What can hang from each mark
K_852: K_71 K_515 K_621 K_695
K_947: K_71 K_113 K_366
K_621: K_71 K_695 K_852
K_695: K_71 K_366 K_852
K_366: K_113 K_663
K_113: K_366 K_515
K_71: K_621 K_947
K_663: K_113 K_366 K_947
K_515: K_71 K_366 K_663 K_852

Every row comes from one small tree of marks. The marks that hang from a mark follow it in brackets, in the order of their numbers. Every link used is in the known rows. Which tree was each row made from?
Known rows
K_71[K_621[K_695[K_366[K_113 K_663[K_947]]] K_852]]: [-0.03  1.69 -2.86 -0.01 -1.68 -1.55 -1.34  2.95  0.71 -1.19 -0.11  0.80
  0.58  0.00 -1.06  0.59  1.39 -0.68  0.72  0.12 -1.02  1.60  1.50 -1.31
  1.30  0.70 -0.39 -3.18  0.85  0.28  0.74  0.85 -0.08  1.67 -0.72  1.40
  5.31  0.41  0.05 -2.51  1.43  0.54 -0.63 -2.19]
K_515[K_71 K_663[K_947[K_366[K_113]]] K_852[K_621]]: [ 0.02  1.08 -4.95  2.21 -1.32  0.17  1.47  2.41  0.45  0.39 -0.37 -0.29
 -0.31  0.58 -0.99 -0.18  0.12  3.95  1.38  0.32  0.40 -0.41  1.82 -0.87
  0.48  0.70  0.20 -0.14  0.02  0.72 -4.04 -0.10  0.53  3.45 -1.15 -0.61
  3.56 -2.68 -1.73  1.53 -0.81 -1.02 -0.10 -1.44]
K_695[K_71 K_366[K_113[K_515]]]: [-0.28 -0.52  1.61  0.42 -0.79 -0.57 -0.09 -0.60  0.31 -0.38 -0.37 -1.35
  0.99 -0.52 -1.58  0.31  2.38 -0.36 -0.13  0.74 -0.90 -1.44 -1.87  0.49
 -1.69  3.18 -1.44 -2.85  0.71 -2.62  0.70  0.54 -0.94 -1.31 -0.83  0.66
 -0.84 -1.25 -2.17 -0.64 -1.61  1.39 -0.21 -0.01]
K_71[K_621[K_695[K_366[K_663] K_852]] K_947[K_113]]: [-0.03  2.31  2.07 -1.78 -0.46 -0.52 -2.13  1.30 -0.41 -1.52 -0.42 -0.22
  0.69 -0.50 -1.33  1.53  1.90 -1.66 -0.50 -0.32 -0.98  0.73  2.93 -0.71
  0.52  0.84  0.75 -4.47  0.35 -2.60  2.42 -0.16 -0.99  1.44 -0.46  1.94
  3.48  0.65 -0.06 -1.88 -0.16  0.03  0.16 -1.32]
K_113[K_366[K_663[K_947]] K_515[K_852[K_71[K_621]]]]: [ 0.13 -1.67  0.18  2.83 -0.76 -0.71 -1.37  0.50  0.57 -0.33 -1.18  0.91
  0.58 -1.54 -0.01 -0.37  1.40  0.72  0.76  0.38 -0.32 -1.88  1.49 -0.59
 -1.05 -1.10 -1.73 -2.89  0.54 -0.22  1.16  1.12  0.87  0.15 -0.98 -0.64
  0.03 -1.72 -0.90  1.45  0.03 -1.47  0.32  3.75]
K_621[K_71[K_947[K_113]] K_695 K_852[K_515]]: [ 0.60  0.53 -3.72 -1.95  0.06 -1.70  1.59  1.52  2.13 -1.62  0.03 -1.26
 -0.61 -2.74 -2.66  0.68  0.49 -1.72  0.34  0.51 -1.07  1.83  2.11 -0.41
 -0.56  3.04 -1.56 -2.43 -0.36 -2.40  1.21 -1.68 -0.20  1.31 -0.11  0.49
  0.65  1.38 -0.72 -1.91 -0.73  0.43 -0.50  5.60]
K_947[K_71[K_621[K_695]] K_113]: [-0.22  2.19  0.54 -0.25 -0.66 -1.32 -1.52 -1.61  0.81  0.17  0.41 -1.96
 -0.63  0.61 -1.96  1.15  1.53 -1.37 -0.21 -0.02  0.13 -0.47  0.39 -1.30
 -0.10  2.16  0.29 -0.97 -0.91 -2.49  2.93 -0.95 -1.47  0.88  0.48  0.44
 -0.46  0.26 -0.56 -0.53 -1.20 -0.16 -0.45  4.12]
K_852[K_71 K_695[K_366]]: [ 0.17 -1.67  0.19 -2.37 -1.29 -0.65  0.46  1.39  1.64  0.39 -0.18 -0.69
 -1.14 -1.67 -1.36  1.61  3.10 -0.39 -1.01  1.03 -1.02 -2.81 -0.23 -0.11
 -2.06  0.51 -0.44 -0.17 -0.68 -1.05  0.02  1.03 -0.02  0.53 -1.01  1.13
 -4.86  0.22 -1.66 -1.54  0.49  1.46 -1.49 -1.80]
K_621[K_71 K_695[K_366]]: [ 0.36 -0.82 -0.05  0.43 -0.89 -0.72  1.63  2.66  3.16 -0.87  0.31 -0.17
  0.03 -1.44 -1.56  1.41  1.70 -1.58  0.16  0.58 -1.38  0.82 -0.65  0.41
 -1.46  1.10 -0.56 -1.57  0.22 -1.83  0.86 -1.12 -0.37 -0.71  0.05  1.02
 -0.70  0.13 -1.22 -3.56 -1.23  0.63 -1.46  1.32]
K_663[K_113[K_515[K_71[K_621]]] K_366 K_947]: [-0.99 -2.61 -1.66  2.67 -2.08 -1.71 -0.08 -1.00 -0.56  0.91 -1.26 -1.51
 -1.90 -0.40 -0.21 -0.90  3.05 -3.47  1.48  0.80 -0.17 -1.26 -1.37  0.08
 -0.70  0.51  2.04 -3.99  0.15  0.72  1.76  1.00 -0.96  2.53 -0.87 -0.40
 -0.33 -1.06 -0.92  0.92  1.97 -2.90  0.32  3.30]
K_515[K_366 K_852[K_71]]: [ 0.38 -0.97 -1.29  0.82 -1.08 -0.16  1.40  2.61  0.60  0.49 -0.74  0.06
 -1.04 -0.09 -1.22  0.66  0.94  1.92  0.02  0.66 -0.12 -1.39  2.14 -0.45
 -1.39  0.26 -1.73  0.79 -0.29  0.81 -0.57 -1.25 -0.04  0.49 -0.73  0.74
 -2.33 -1.62 -1.62 -0.08 -1.60 -0.16 -0.65  0.52]
K_71[K_621[K_695[K_366[K_663] K_852[K_515]]]]: [ 0.16  2.20 -1.71  0.21 -0.33 -0.39 -0.89  3.67 -0.14  0.76  0.88  1.11
  0.54 -1.07 -0.55  1.70  1.36 -0.54  0.77 -0.26 -1.66 -0.42  2.25 -0.09
 -0.39  1.62 -0.92 -2.75  0.06 -2.51  1.39 -0.46 -0.56  0.34 -0.77  1.70
  0.34  0.38 -0.84 -3.73  1.12  1.66 -0.65  0.51]
K_621[K_695[K_366] K_852]: [ 0.07  0.26 -2.11  0.16 -1.21 -0.91  1.66  3.80  2.28 -0.44  0.02 -0.49
 -0.50 -1.34 -1.81  1.00  2.15  0.30  0.00  0.21 -0.77  1.24  0.84  0.10
 -0.17  0.96 -0.83 -0.67 -0.14 -1.26  0.96 -0.73  0.18  1.06 -0.26  1.58
  0.47  0.94 -0.80 -3.11 -0.68  1.02 -1.15 -0.43]
K_852[K_71[K_947] K_621 K_695]: [-0.23 -0.75 -3.36 -3.24 -0.95 -0.60 -0.29  0.16  0.66 -0.02 -1.29 -1.71
 -2.19 -1.45 -1.70  0.95  2.08 -0.95 -0.77  0.94 -0.56 -2.85  1.37 -0.50
 -1.00  0.33 -1.13  0.46 -1.16 -1.74 -0.68  0.82  0.56  0.61 -1.06  0.78
 -5.89  0.81 -1.71  0.57  0.82 -1.22 -0.42 -0.19]
K_515[K_71 K_366 K_852[K_621]]: [-0.28  1.11 -2.68  3.12 -1.78  0.76  3.19  3.29 -1.35  0.41 -1.44  0.01
 -1.41  0.37 -0.74  0.24  0.25  1.96  0.52  0.38 -0.30 -0.77  1.85 -0.14
 -0.68  0.95 -1.62  1.45 -0.49  0.62 -0.61 -1.81  0.53  0.51 -0.94  0.64
 -2.40 -2.39 -2.17  0.08 -1.51 -1.18 -0.72  0.81]
K_515[K_366[K_663[K_947]] K_852[K_71 K_621[K_695]]]: [ 0.13  1.48 -3.40 -1.01 -2.45  0.05  0.35  4.51  1.08  0.45 -0.98  1.52
 -1.56 -0.37 -0.96  1.55 -1.22  0.59  0.45  0.36 -0.94  0.41  2.53 -1.43
 -0.74 -1.12 -0.44 -0.56  0.52  1.98 -1.39  0.03  0.75  0.48 -1.06 -0.03
  1.59 -0.92 -1.34 -0.57  0.29 -1.55 -0.79 -0.07]
K_113[K_366[K_663] K_515]: [ 0.14 -1.74  1.61  2.78 -0.49 -1.41 -1.07  0.50  0.91  0.31 -0.67 -0.21
  1.67 -1.12 -0.15  0.75  1.70 -0.29  0.54  0.30 -0.67 -1.63  0.46 -0.27
 -0.85 -0.59 -1.72 -0.39 -0.40 -0.71  1.24  0.48  0.79 -0.75 -0.85  0.10
 -1.33 -0.95 -1.31  0.62 -2.18  0.71 -0.61  2.46]
K_663[K_113[K_366 K_515[K_71]] K_947]: [-0.88 -2.68 -0.56  2.98 -1.74 -1.06  0.77 -1.22 -0.04  0.61 -1.45 -1.68
 -0.39 -0.53 -0.39 -0.30  2.94 -1.16  0.56  0.94 -0.43 -1.15 -1.79  0.18
 -1.24 -0.55  0.83 -2.84 -0.08  0.39  0.55  0.87 -0.23  1.63 -1.04 -1.57
 -0.48 -1.22 -1.01  1.40 -0.17 -1.83 -0.63  3.37]
K_621[K_71[K_947] K_695[K_852]]: [ 0.36 -1.01 -1.65 -0.58  0.69 -0.43  0.22  1.90  2.22 -1.05 -0.13 -0.73
 -0.71 -1.59 -1.98  0.78  2.11 -0.88  0.29  0.46 -1.10  1.78  1.84  0.36
 -0.71 -0.14 -1.48 -2.20  0.05 -2.05  0.02 -1.60 -1.71  0.86 -0.17  1.08
  1.03  0.75 -0.43 -2.58 -2.56 -1.76 -0.37  1.12]
K_515[K_71 K_366 K_663 K_852]: [ 0.43  0.67 -0.75  5.29 -0.41  0.66  2.65  4.26  0.22  1.07 -0.67  0.88
 -0.59 -0.36 -0.64  0.85  0.31  3.50  1.39  0.26 -0.51  0.35  3.04 -0.60
 -0.53 -0.70 -2.22  1.42 -0.35  2.01 -1.24 -2.37  0.19  1.44 -0.68  0.23
 -0.70 -3.51 -1.51 -0.29 -3.70 -0.75 -0.77 -1.53]
K_113[K_366 K_515[K_663[K_947] K_852[K_621]]]: [-0.14 -0.28 -4.05  3.58 -0.53 -0.26  1.26  2.78  1.00  0.60 -1.62 -0.38
  0.55 -1.68 -0.48  0.03  0.57  2.50  1.06 -0.10 -0.39 -1.44  1.04  0.38
 -0.28 -1.58 -1.51 -1.13  0.15 -0.60 -0.90 -0.08  2.31  0.53 -1.08 -1.42
  1.63 -2.24 -1.81  2.15 -1.77 -1.65  0.45  2.40]
K_663[K_113[K_366] K_947]: [-0.33 -2.85 -3.19 -0.37 -1.72 -1.83 -0.56 -0.37  0.46  0.30 -1.37 -2.45
 -0.35  1.73 -0.97  0.65  3.28 -1.18  0.33  0.55 -0.41 -1.32 -0.98 -0.13
  0.20 -1.14  1.47 -2.16 -0.57  0.15 -0.14  0.72 -0.09  2.59 -0.96 -0.72
  2.39  0.21 -0.82  1.06  0.63 -0.78 -0.84  0.51]
K_71[K_621 K_947[K_113[K_366]]]: [-0.11 -0.74 -0.06  0.56 -0.39 -1.51 -1.18 -2.40  0.11 -1.80 -1.63 -2.79
  1.05  0.91 -1.33 -0.38  2.93 -1.09 -0.41 -0.02  0.53 -1.54  1.64 -0.27
  0.54  0.78 -0.34 -2.64 -0.68 -2.65  3.67 -0.56  0.33  0.59 -0.06  0.69
 -0.73 -0.10 -0.55  1.73 -0.62 -0.42  0.42  1.54]
K_663[K_113[K_515[K_71 K_852[K_695]]] K_366]: [ 0.07 -2.24 -1.98  1.48 -1.81 -0.53  1.88  2.17 -1.55  1.69 -0.28 -0.40
 -2.69 -2.73 -0.44 -0.48  1.60 -0.69  0.71  1.30 -0.82 -0.87 -1.32 -0.46
 -1.84  0.13  1.01 -0.60  0.07  1.06 -1.01  0.50 -0.91  3.21 -1.66  0.20
 -2.72 -1.73 -1.42  0.31 -0.75 -1.50 -1.20  1.86]
K_515[K_366 K_852[K_71 K_695]]: [ 0.62 -0.92 -2.03 -1.08 -1.33 -0.07  1.50  3.17  0.36  0.81 -0.47  0.24
 -1.59 -1.22 -1.22  0.77  0.84  1.81 -0.70  0.97 -0.54 -1.67  1.80 -0.73
 -1.82 -0.79 -2.07  1.91 -0.40  1.49 -0.79 -0.56  0.09  0.92 -1.09  1.02
 -4.26 -1.34 -1.44 -0.44 -1.37  0.17 -1.51 -1.31]
K_113[K_366 K_515[K_71[K_621] K_663 K_852]]: [ 0.17  0.30 -0.21  8.65  0.34  0.58  1.61  2.02  0.08  0.36 -0.85  0.93
  0.78 -2.32  0.07 -1.25  1.09  3.21  1.47  0.08 -0.15 -0.89  1.57 -0.05
 -0.72 -0.26 -3.34 -0.68  0.22 -1.18  1.14 -1.54  0.88  0.02 -0.47 -0.47
 -3.07 -3.94 -1.22  1.22 -3.21 -1.38  0.04  3.34]
K_663[K_366 K_947[K_71]]: [-0.39 -4.03 -0.68 -1.65 -0.97 -1.96 -1.31 -1.22  2.79  1.17  0.03 -2.39
 -2.13  0.99 -1.36  1.13  4.00 -1.52  1.19  0.44  0.16 -0.77 -0.11 -0.01
 -0.87 -0.34  2.17 -2.54 -0.80  0.55  1.64  0.74 -1.39  2.22 -0.42 -0.37
  3.88  0.80 -1.17 -0.38 -0.24 -1.05 -0.29  0.68]
K_366[K_113[K_515[K_71[K_621] K_852]] K_663[K_947]]: [-0.20  0.76 -0.26  4.65 -0.63 -0.77 -0.65  0.37 -2.54  0.10 -0.75  0.59
  0.67 -0.54  0.09 -0.20  0.56  0.52  1.84  0.59 -0.52 -0.58  1.32 -1.28
 -0.06  0.63 -1.03 -2.13  0.43  1.30 -1.07  0.82 -0.42  1.68 -1.27 -0.13
  1.63 -2.68 -0.87  0.69 -0.66 -2.20  0.71  1.47]
K_695[K_366[K_663[K_113[K_515]]] K_852[K_71 K_621]]: [-0.76  0.90  0.12 -1.57 -1.90  0.07 -1.32  2.38 -1.43  0.64 -0.96  1.16
 -1.12 -1.91 -0.57  1.40  1.63 -1.54 -0.80  0.60 -1.78 -3.25 -0.28 -0.17
 -1.22  2.16  0.03 -3.04  0.34 -2.98 -1.39  1.41 -0.49  0.96 -1.93  0.46
 -0.71 -0.48 -2.12  0.05  1.63  0.55 -0.69  3.92]
K_852[K_71 K_515[K_663[K_113]] K_621[K_695]]: [ 0.05  2.89 -7.31 -0.23 -1.30 -0.55  0.31  3.54  0.94  2.38  0.11  0.12
 -2.20 -1.63 -1.50  1.74 -0.77 -0.54  0.91  0.49 -1.51 -1.88  0.48 -1.36
 -0.60  2.49 -0.36 -0.27 -0.55 -2.32 -2.78 -0.57  0.34  1.16 -1.01 -0.79
 -3.96 -0.45 -1.97 -0.08  1.67  0.27 -1.03  4.35]
K_113[K_366[K_663[K_947[K_71[K_621]]]]]: [-0.36 -1.66  0.95  0.96 -0.65 -1.29 -3.22 -1.87  1.39 -0.10 -0.39 -0.65
  0.16  1.59 -0.46  0.87  3.19 -0.50  0.88 -0.02 -0.18 -1.11  1.13 -0.86
  0.24 -1.11 -0.50 -2.40 -0.63 -0.54  3.00  0.75 -0.34  0.69 -0.27 -0.48
  3.28 -0.11 -0.49  0.20 -0.11 -0.49 -0.71  1.99]
K_695[K_71[K_947] K_366[K_113[K_515] K_663]]: [-0.27 -0.65  3.55 -0.51 -0.34 -0.50 -2.01 -1.12 -0.05 -1.19 -0.53 -0.65
  1.27 -0.81 -1.32  0.89  2.00 -1.13  0.31  0.68 -1.20 -0.29  0.21 -0.32
 -1.07  2.14 -1.21 -4.20  0.94 -2.14  0.80  1.12 -0.69 -1.20 -0.99  0.86
  1.42 -0.77 -1.60 -0.67 -1.50  0.55  0.15 -1.42]

Which tree is each row?
[-0.47 -1.54 -2.91  0.61 -1.14 -1.54  0.55  0.68 -1.62  1.11 -1.10 -2.01
 -0.72 -0.29 -0.94  0.87  1.50 -0.59  0.85  0.66 -0.42 -1.24 -0.45 -0.09
 -0.30 -0.44  1.16 -1.61 -0.30  0.63 -2.09  0.56  0.10  3.23 -1.20 -0.67
  1.99 -0.67 -1.12  1.04 -0.01 -2.50  0.47  3.13]
K_663[K_113[K_515[K_852]] K_947]
[ 0.21 -1.87 -2.52  2.71 -0.88 -1.40 -0.08  1.48  1.84  1.08 -0.47 -0.63
 -1.03  0.21 -0.71  0.26  2.42  0.16  2.27  0.67 -0.46  0.04  0.56 -0.83
 -0.24 -0.06  1.23 -2.50  0.10  2.26 -1.45  0.54 -1.20  2.92 -1.18 -0.55
  3.68 -2.04 -1.24  0.47 -1.16 -0.92 -0.10 -3.48]
K_515[K_71 K_663[K_366[K_113] K_947]]
[ 0.48 -1.14 -3.53 -2.32 -0.45 -1.32  0.40  0.99  0.89  1.78  0.31 -1.10
 -1.46 -1.90 -1.38  1.58  1.87 -0.32 -0.01  1.08 -1.05 -3.46  0.66 -0.46
 -2.16  1.42 -1.51  1.00 -1.47 -0.95 -0.87  0.61 -0.02  0.85 -1.19  0.39
 -6.91  0.44 -1.86 -0.82  0.92  1.42 -1.15  1.45]
K_852[K_71 K_515 K_695]
[-0.51 -2.07 -1.33 -2.44 -1.01 -1.74 -1.69 -2.82  2.11  0.48  0.98 -2.61
  0.06  2.19 -1.71  0.60  2.86  0.99  0.19  0.56  1.13 -1.05  0.14 -0.70
 -0.24  0.96  1.52 -1.08 -0.64 -0.02 -0.46  0.86 -1.30  2.56 -0.24 -0.31
  4.36  0.32 -0.83  0.26 -0.36  0.43 -0.60  0.20]
K_663[K_947[K_71 K_366[K_113]]]
[-0.08  0.70  0.32 -5.77 -2.74 -1.05 -1.18  1.21  0.38 -0.43 -1.35 -0.40
 -1.07 -0.98 -1.28  2.67  1.54 -2.27 -1.30  0.71 -1.56 -3.11  0.17 -1.15
 -1.11  0.70  1.55 -2.29 -0.52 -0.43 -0.46  2.85  0.81  1.75 -1.77  0.14
  0.44  0.50 -1.96  0.36  2.59  1.19 -1.05 -1.19]
K_852[K_71 K_621 K_695[K_366[K_663[K_947[K_113]]]]]
[ 0.28 -1.36 -1.44 -2.46 -1.33 -0.71  1.13  2.85  1.98 -0.36 -0.36 -0.04
 -1.71 -2.57 -1.77  0.88  3.18  0.56 -1.12  0.97 -1.07 -1.68  0.67 -0.12
 -1.41  0.88 -1.81 -0.04 -0.57 -1.02  0.21  0.78  0.18  1.54 -1.11  1.50
 -3.41  0.70 -1.37 -1.87  0.55  1.80 -1.73 -0.96]
K_621[K_852[K_71 K_695[K_366]]]
[-0.26  0.78 -1.54 -1.92 -1.95 -0.37 -0.41  2.54  0.68 -1.47 -0.58  0.45
 -1.06 -1.06 -1.30  1.80  0.40 -3.71  0.19  0.58 -2.07  1.11  0.08 -0.78
  0.03  1.30  0.87 -3.24  0.59 -2.44 -0.49 -0.21  0.16  0.32 -0.66  0.80
  1.69  0.72 -1.13 -2.28  1.26 -0.79 -1.47  2.27]
K_852[K_621[K_71[K_947] K_695[K_366[K_663[K_113]]]]]
[ 0.15 -0.26  3.66 -2.81 -1.02 -1.58 -2.56 -1.99  1.56  0.12  0.94 -1.52
  0.32  1.42 -1.60  2.08  1.65  0.10 -0.33  0.13  0.53 -1.35  1.41 -1.54
 -0.20  1.76  1.28 -0.02 -1.38 -1.18  0.74  0.38 -0.93  2.58 -0.19  0.36
  3.10  0.25 -1.18  0.57 -1.45  2.07 -1.12  2.84]
K_947[K_71 K_113 K_366[K_663]]
[ 0.53 -0.71  2.46 -2.67 -1.22 -0.25 -1.12  1.84  0.76 -0.21 -0.30 -0.11
 -0.46 -0.39 -1.37  2.35  2.48 -0.77 -0.24  0.64 -2.04 -0.93 -0.14 -0.40
 -1.20  0.34 -1.40 -0.88 -0.30 -1.01  0.32  1.22 -0.53  0.35 -1.21  1.48
 -0.68 -0.04 -1.90 -2.14 -0.82  1.91 -1.80 -4.03]
K_852[K_695[K_71 K_366[K_663]]]
[-0.26  2.28 -4.46 -1.69 -0.85  0.86  0.22  3.73 -0.87  1.19 -0.57 -0.13
 -1.53 -0.30 -1.70  1.66  1.72  0.50  0.42  0.02 -2.31 -1.99  0.04  0.66
 -0.47  3.41 -1.14 -3.35  0.05 -4.48 -1.69 -0.57 -0.73  1.61 -1.64  0.07
  1.32 -0.84 -2.84 -0.89  0.98  1.66 -0.85  1.12]
K_695[K_71 K_366 K_852[K_515[K_663[K_113]] K_621]]
[ 0.11  0.13  0.36  1.74 -0.37 -1.95 -1.78  0.27 -0.91  0.71 -0.17 -0.40
  1.56 -0.47 -0.50  1.18  0.76 -0.80  0.85  0.60 -0.79 -1.73  0.42 -1.21
 -0.25  1.31 -1.20  0.02 -0.34 -0.09 -1.28  0.86 -0.30  0.18 -1.16  0.65
 -0.35 -1.11 -1.37  0.42 -1.81  0.69 -0.05  1.12]
K_366[K_113[K_515] K_663]
[-0.26 -3.72 -3.78 -1.89 -2.12 -2.52 -0.78  0.47  0.73  1.06 -1.00 -2.57
 -2.05  1.51 -1.08  0.93  3.33 -3.03  1.17  0.67 -0.39 -1.02 -0.95 -0.16
  0.10 -0.45  3.36 -2.80 -0.51  1.27 -0.51  1.08 -0.94  3.86 -1.12  0.00
  3.59  0.67 -1.08  0.46  1.63 -1.37 -0.34 -0.46]
K_663[K_113 K_366 K_947]
[-0.26  1.66 -4.25  0.48 -0.65 -0.03  0.53  1.07 -0.17 -0.10 -0.48 -0.45
 -0.82 -2.78 -1.62 -0.56 -0.72  0.78  0.03  0.83 -0.15 -0.50  1.02 -1.00
 -1.24  2.05 -1.11 -1.48  0.88 -2.24 -1.81 -0.10  0.17 -0.65 -0.89  0.08
 -2.94 -0.93 -1.38  0.74 -0.98 -2.26  0.69  3.25]
K_366[K_113[K_515[K_852[K_71[K_947] K_621[K_695]]]]]
[-0.76 -0.29 -2.98 -0.54 -1.13 -0.48 -2.22 -0.58  0.76  0.53  0.06 -1.10
 -1.44  1.09 -1.24 -0.10  3.38 -0.48 -0.14  0.07 -0.34  0.41 -0.39 -0.41
  0.17 -0.87  0.90 -4.06  0.29 -1.86  2.27 -0.13 -2.31  2.47 -0.31 -0.65
  4.39  0.56  0.34 -0.69  0.24 -1.63 -1.16  2.92]
K_663[K_113[K_366] K_947[K_71[K_621[K_695[K_852]]]]]
[ 0.23  0.59 -0.09 -3.11 -0.06 -0.64 -1.00  0.23  1.33 -0.52 -0.54 -1.55
 -1.12 -1.31 -2.43  1.17  2.05 -0.59 -0.95  0.46 -0.41 -0.07  2.20 -0.71
 -1.04  1.03  0.40 -2.93 -0.23 -2.31  0.19 -0.30 -1.95  1.92 -0.57  0.67
  0.06  0.90 -0.54 -0.26 -1.48 -0.97  0.25  0.67]
K_621[K_695[K_852[K_71[K_947[K_113]]]]]
[ 0.00 -2.27 -1.79  1.33 -0.87 -2.24 -0.43  0.11  0.63  0.91 -0.13 -1.53
  0.24 -0.83 -0.79 -0.44  2.04 -1.43  0.90  0.73 -0.02 -1.69 -0.90 -0.16
 -1.06  1.70  0.33 -1.46  0.16 -0.24  0.34  0.56 -0.80  0.39 -0.98  0.73
 -0.50 -0.94 -1.54  0.59 -1.31  0.34  0.15  1.03]
K_663[K_366[K_113[K_515]]]
[ 0.13 -2.78 -1.15 -2.54 -1.64 -2.73 -0.54 -0.35  1.55  0.13 -1.17 -3.02
 -0.85  1.07 -1.51  1.14  3.02 -2.66  0.58  0.36  0.00 -1.18 -0.02 -0.16
 -0.33  0.29  3.07 -3.00 -0.71  0.88  1.07  1.01 -0.65  3.15 -0.87  0.08
  4.08  0.50 -1.32  1.01  0.25 -0.37  0.34 -0.57]
K_663[K_366 K_947[K_113]]
[-0.04 -1.64 -0.56 -3.25 -1.59 -2.32 -0.31 -1.45  1.81 -0.33 -0.55 -3.40
  0.62  1.77 -1.81  1.20  2.36 -0.47 -0.34  0.24  0.90 -1.52  0.74 -0.16
  0.01  0.48  2.37 -1.18 -1.14  0.16  0.01  0.83  0.09  3.50 -0.36  0.11
  3.31  0.60 -1.08  1.24  0.27  0.43  0.06  0.05]
K_663[K_947[K_113 K_366]]
[-0.08  0.92 -4.05  1.00 -1.62 -0.07  2.14  3.53 -1.02  0.40 -1.37 -0.58
 -0.73  0.86 -1.02  0.64  0.10  1.49  0.17  0.09 -0.20 -1.37  1.96 -0.02
 -0.05  0.50 -1.55  1.70 -0.57  0.10 -0.63 -1.66  1.11  0.34 -0.85  1.05
 -1.09 -1.44 -2.07  0.26 -1.18 -0.52 -0.46  0.59]
K_515[K_366 K_852[K_621]]
[ 0.04  0.28 -4.32  0.28 -0.89 -1.62  0.81  1.16 -0.63  1.30  0.17 -1.13
  0.81  1.02 -1.00  0.71  0.65  0.22  0.60  0.55 -0.40 -1.83  1.24 -0.48
 -0.70  2.41 -1.39  0.35 -0.53  0.49 -0.14 -1.07 -0.11 -0.21 -0.90  0.76
 -1.72 -0.98 -1.62 -0.63 -0.38  2.14 -0.76  0.06]
K_852[K_515[K_366[K_113]]]
[ 0.22 -2.07  1.18 -0.13 -0.11 -1.60 -1.50 -1.18  1.76 -1.59  0.47 -0.24
  1.96 -1.35 -1.02 -0.12  0.62 -0.96  0.48  0.86 -0.01 -0.08  1.36 -0.64
 -0.69  1.37 -1.27 -1.65  0.44 -1.02 -0.54  0.29 -0.14  0.10 -0.42  0.73
  1.29 -0.69 -0.88 -0.01 -1.70  0.29 -0.29  2.83]
K_621[K_71[K_947[K_366[K_113[K_515] K_663]]]]
[ 0.72 -0.73 -0.85 -1.31 -0.54 -1.30 -1.43  0.60  2.98 -1.67  1.12  0.09
  1.12 -0.44 -1.56  0.47  0.04 -0.71  0.56  0.72 -0.29  2.13  1.78 -1.45
 -0.05  0.83 -0.37 -1.33  0.58 -0.63 -1.04 -0.38 -0.83  0.71 -0.09  1.16
  2.73  0.18 -0.23 -1.72 -1.59  0.32 -1.17  0.05]
K_621[K_71[K_947[K_366[K_113 K_663]]] K_695]
